Each row is followed by roughly how far along a hidden order it lies, from 0 to 10. A new part has a new order.
[11,7,7,12,14,2,-4,-25,2,0,-11,10,13,-11,-15,-12,-5,-7,-4,-32,-3,-22,9,15,12]  1
[6,7,-1,11,14,-4,-4,-22,-1,7,-11,6,11,-14,-1,-10,-14,-16,-4,-36,-5,-10,11,13,7]  1
[-15,36,-34,3,38,5,12,-63,-10,35,-11,-5,16,-43,11,-26,-42,-45,-4,-42,-21,28,18,11,4]  9
[10,6,5,11,10,-3,-6,-21,1,2,-11,10,11,-11,-10,-9,-9,-10,-4,-28,-1,-16,7,15,10]  0
[-10,17,-18,0,17,0,6,-32,-6,17,-4,-5,7,-22,6,-13,-23,-22,-1,-16,-14,17,6,3,1]  5
[8,3,4,10,7,-1,-5,-16,0,0,-9,6,11,-8,-5,-9,-3,-8,-3,-25,-2,-12,8,13,8]  0
[9,11,4,5,8,-2,-9,15,6,4,5,5,21,-1,-13,4,-1,-3,-8,-31,-3,-15,-8,-5,4]  3
[12,4,1,8,3,-8,-15,-13,4,-1,-9,5,5,-10,-10,-5,-14,-11,-1,-16,1,-15,8,11,9]  1
[1,1,2,2,1,-1,-2,-7,-1,-3,-2,2,3,-1,0,-4,0,-1,0,-6,0,-3,-1,3,2]  0
[-4,-11,0,1,-2,25,15,-6,-2,-12,-6,-4,9,-13,-5,-15,18,-2,-3,-20,-19,7,-20,5,3]  4
[12,-5,14,-6,11,-6,-16,7,2,8,-26,3,8,5,-16,-17,28,-22,1,-47,-2,-15,31,9,6]  4
[16,-3,2,8,-1,-14,-25,-19,7,-4,-8,4,-2,-13,-15,-3,-26,-14,1,-9,1,-18,9,11,10]  3
[-17,-34,0,-5,-10,63,44,-12,-5,-35,-10,-17,16,-31,-9,-35,57,1,-5,-42,-50,27,-63,3,0]  10
[14,8,-3,9,5,2,-10,-9,-1,2,-12,4,11,-5,8,-2,-1,-7,0,-15,4,-14,-1,4,5]  1
[7,0,3,9,6,2,-1,-14,-1,-1,-9,5,10,-6,-5,-8,-1,-7,-3,-23,-2,-11,5,10,4]  1
[-1,-3,1,-4,-2,0,-2,4,1,1,-1,-1,0,1,-2,0,6,0,1,-2,-1,2,3,-1,-1]  0
[-15,26,-27,0,28,1,11,-47,-7,25,-7,-4,10,-31,9,-18,-32,-31,-3,-27,-18,21,11,7,2]  7
[18,0,6,12,4,-11,-23,-17,5,-2,-14,8,4,-16,-13,-12,-22,-17,-1,-22,2,-22,12,16,14]  2
[13,4,6,15,10,-4,-10,-21,0,1,-16,10,16,-9,-6,-11,-3,-9,-4,-35,0,-21,12,18,9]  0
[-10,-21,0,-3,-4,41,27,-7,-3,-21,-7,-10,11,-19,-5,-20,33,-2,-4,-28,-28,14,-38,1,1]  7
[5,1,2,5,5,-5,-5,-10,0,1,-10,4,6,-4,-4,-4,-3,-7,-2,-20,0,-8,6,7,5]  0
[6,8,3,1,12,3,11,-29,7,0,-2,12,11,-13,-35,-18,-1,0,-2,-23,-7,-28,3,11,18]  3
[-7,27,-24,5,33,1,8,-55,-8,25,-10,-2,16,-35,9,-22,-35,-38,-5,-39,-17,18,14,12,5]  7
[5,2,1,1,4,-1,0,-9,1,2,-2,4,3,-3,-7,-5,-1,-3,-1,-15,-2,-8,2,4,4]  0
[4,0,4,8,2,5,0,-15,-1,-2,-9,3,9,-9,-2,-10,2,-5,-3,-22,-8,-7,-2,11,6]  1
[8,6,5,10,6,-2,-5,-12,0,0,-11,9,9,-6,-2,-7,-5,-8,-1,-23,1,-13,6,12,7]  0
[-22,14,-10,22,1,-30,-2,-8,15,-28,-33,4,-6,-18,6,-8,18,9,-8,-30,-32,-45,33,8,-29]  7
